Below are the code and all the weights of a small trained network. Each question names an input and a target symbol and asks about switching units off, where a switched-off unit gives its printed mean instead of its output.

import numpy as np


def w(rows, s, z=0):
    codes = np.array(rows[::2]) - 128.0
    scale = np.full(codes.shape[1], s)
    scale[-1] = z or s
    return codes * scale


def norm(h):
    return h / np.sqrt((h * h).mean(-1, keepdims=True) + 1e-5)


def f(y):
    return y / 2 * (1 + np.tanh(0.7978845608 * (y + 0.044715 * y**3)))


def softmax(a):
    e = np.exp(a - a.max(-1, keepdims=True))
    return e / e.sum(-1, keepdims=True)


def log_softmax(a):
    a = a - a.max(-1, keepdims=True)
    return a - np.log(np.exp(a).sum(-1, keepdims=True))


def net(x, mask):
    ids = ['βγηλμξπστφψω'.index(c) for c in x.split()]
    T = len(ids)
    res = E[ids] + P[:T]
    r = norm(res)
    for j in range(2):
        rows = slice(4 * j, 4 * j + 4)
        q, k, v = (r @ M[0][rows].T for M in (Q, K, V))
        z = softmax(np.where(np.tri(T) > 0, q @ k.T / 4**0.5, -1e9)) @ v
        o = O[0][rows]
        res = res + np.where(mask[j], z, o[:, -1]) @ o[:, :-1]
    y = f(norm(res) @ A[0][:, :-1].T + A[0][:, -1])
    res = res + np.where(mask[2:10], y, B[0][:, -1]) @ B[0][:, :-1]
    return log_softmax(norm(res)[-1] @ U[:, :-1].T + U[:, -1])


Q, K, V, O, A, B = {}, {}, {}, {}, {}, {}
E = w([
[76,117,9,81,156,129,51,96],'β',
[194,65,145,114,182,229,117,51],'γ',
[40,146,118,109,41,42,71,23],'η',
[108,121,137,53,160,186,41,143],'λ',
[71,186,174,48,138,141,46,166],'μ',
[94,132,145,121,106,155,133,112],'ξ',
[92,116,128,126,107,165,136,120],'π',
[106,139,139,120,119,158,139,127],'σ',
[119,139,122,124,118,135,141,145],'τ',
[113,119,102,128,121,152,150,148],'φ',
[193,60,177,120,86,128,1,144],'ψ',
[108,168,66,99,175,112,182,38],'ω',
],0.006)
P = w([
[119,166,131,105,172,98,154,173],'0',
[187,151,103,2,105,108,169,170],'1',
[118,218,102,164,169,139,94,145],'2',
[152,92,138,69,212,63,114,147],'3',
[223,214,76,128,60,167,107,139],'4',
[123,160,116,217,204,107,51,131],'5',
[173,72,128,81,146,67,105,115],'6',
[151,157,88,172,77,185,73,86],'7',
],0.0029)
Q[0] = w([
[127,58,107,53,216,85,58,59],'h0',
[166,133,41,112,186,80,193,2],'h0',
[89,225,40,234,194,210,46,81],'h0',
[201,161,50,39,9,176,95,65],'h0',
[127,77,195,40,145,93,99,158],'h1',
[143,170,82,98,86,201,41,92],'h1',
[195,134,84,7,109,94,142,144],'h1',
[131,102,82,125,226,114,49,90],'h1',
],0.0067)
K[0] = w([
[197,120,70,81,47,85,97,96],'h0',
[91,133,118,125,66,115,113,27],'h0',
[89,60,150,142,183,44,113,107],'h0',
[125,180,103,253,139,133,55,93],'h0',
[157,120,127,130,64,153,150,110],'h1',
[120,116,114,222,154,121,107,70],'h1',
[137,176,91,166,108,158,132,117],'h1',
[159,96,87,112,129,71,150,77],'h1',
],0.011)
V[0] = w([
[138,201,236,91,97,70,81,161],'h0',
[220,193,135,140,254,129,205,157],'h0',
[153,122,60,138,108,21,114,192],'h0',
[81,173,186,162,102,75,194,45],'h0',
[94,183,114,86,135,119,57,125],'h1',
[53,83,160,135,33,129,149,159],'h1',
[140,115,166,93,127,121,26,111],'h1',
[125,153,146,164,74,171,116,229],'h1',
],0.0048)
O[0] = w([
[113,75,213,176,3,123,150,140,102],'h0',
[133,10,63,70,128,126,139,33,175],'h0',
[133,167,88,154,41,114,50,60,92],'h0',
[123,118,223,116,143,14,123,134,188],'h0',
[74,70,126,55,139,78,172,129,214],'h1',
[122,162,81,173,183,158,139,139,23],'h1',
[177,56,85,89,144,94,184,198,86],'h1',
[89,81,99,188,143,146,95,98,2],'h1',
],0.0052,0.004)
A[0] = w([
[106,118,147,68,175,70,63,120,82],'n0',
[95,139,121,100,63,167,135,148,177],'n1',
[125,163,61,70,119,130,23,154,76],'n2',
[225,115,93,125,244,158,152,68,71],'n3',
[124,82,184,150,92,129,178,93,3],'n4',
[172,254,199,151,74,61,69,87,52],'n5',
[127,194,75,80,149,52,153,55,88],'n6',
[113,234,73,161,177,162,93,125,125],'n7',
],0.0073,0.0035)
B[0] = w([
[152,187,105,142,121,153,121,125,206],'n0',
[131,174,121,154,146,107,98,121,157],'n1',
[119,63,142,170,139,81,95,166,147],'n2',
[141,132,181,151,61,197,110,135,182],'n3',
[194,82,92,126,142,133,124,154,122],'n4',
[195,95,118,28,163,128,2,120,162],'n5',
[149,135,128,142,116,85,223,95,254],'n6',
[170,134,137,128,189,135,125,122,136],'n7',
],0.0094,0.0071)
U = w([
[176,112,82,204,189,41,127,160,33],'β',
[165,100,193,124,72,247,135,129,45],'γ',
[177,135,165,50,131,90,47,124,148],'η',
[55,182,51,89,132,167,116,167,217],'λ',
[172,56,156,192,24,88,110,192,167],'μ',
[62,115,214,101,129,87,177,224,32],'ξ',
[130,202,144,135,234,198,125,145,126],'π',
[106,22,88,54,189,154,151,129,55],'σ',
[38,99,91,154,66,106,78,59,150],'τ',
[156,111,116,212,165,178,100,60,53],'φ',
[96,210,96,182,91,158,94,162,249],'ψ',
[155,185,138,111,107,95,207,76,195],'ω',
],0.011,0.0018)

Each question gives the input, a string of symbols that net reads in full, and the target symbol t.
The units are the heads (4 rows each of Q, K, V and O) and the neurons (one row each of A and B). Each row of codes is followed by its name. A weight is (code - 128) times the scale printed after its matrix; where a second scale follows, it is the last column's (O, A, B and U).
mask holds one flag per unit, heads first, then neurons. A switched-off unit (its flag False) gives its mean, the last column of its rows in O or B, instead of its output. The means were averaged over made-up inputs and are rounded, as every weight is.
A unit's drop is (log p(t) with every unit on - log p(t) with that unit switched off) / (log p(t) with every unit on - log p(t) with every unit switched off).
The circuit of an input: a set's keep is (log p(t) with only the set's units on - log p(t) with every unit switched off) / (log p(t) with every unit on - log p(t) with every unit switched off). Starting from all 10 units, units are removed one at a time, each time the one whose removal leaves the highest keep (on an exact tie, the one counted first), for as long as the keep stays at least 0.8.
circuit, biggest first: the units of the circuit, biggest drop first
unit that matters most: the unit with the biggest drop
top k neurons: the k neurons with the biggest drops, biggest first
heads that matter: for each layer, one digit per head in row order, 1 if its drop is at least 0.15 and else 0, layers parted by /
input ω γ π φ, target γ: circuit, biggest first => (h0, n3)
input λ ω σ η γ ψ, target μ: circuit, biggest first => (h0, n2)
input β λ ψ β ξ φ, target β: circuit, biggest first => (h0, n2)
input ω σ ω π η ξ π, target η: circuit, biggest first => (h0, n5)
input ω η π τ, target η: heads that matter => 10
input π ξ π ξ, target ξ: circuit, biggest first => (h0, n6, n3, n5)
input ξ ω ψ ω φ, target ψ: top neuron => (n6)
input σ γ ψ σ ξ, target ψ: circuit, biggest first => (h0, n1)
input ξ τ π μ, target τ: circuit, biggest first => (h0, h1)
input λ ω μ β η γ, target η: heads that matter => 10
input ξ π ω τ ψ σ, target τ: heads that matter => 10
input π ω τ π γ π π, target γ: circuit, biggest first => (h0, n3, h1)
input ω π γ σ ξ μ, target ψ: circuit, biggest first => (h0, n0, n5, n6)
input ω σ π η ξ σ π, target ξ: heads that matter => 10
input σ ω π, target σ: circuit, biggest first => (h0, n3, n6)
input ω ξ ξ ξ μ ω σ, target μ: circuit, biggest first => (h0, n4)
input π ω σ, target π: top 2 neurons => (n6, n7)
input π σ ξ π ω ξ φ σ, target ξ: heads that matter => 11
input ψ σ σ ω ω π σ σ, target π: heads that matter => 10
input σ ξ γ, target γ: heads that matter => 00
input ω ω ξ τ ω μ η π, target μ: heads that matter => 11
input τ ξ σ μ, target ψ: unit that matters most => h1
input λ ξ λ, target λ: heads that matter => 01
input η σ ξ τ, target σ: heads that matter => 11
input γ ω η τ ω π σ ω, target η: heads that matter => 10
input ω ω φ ξ π, target φ: circuit, biggest first => (h0, h1, n2)
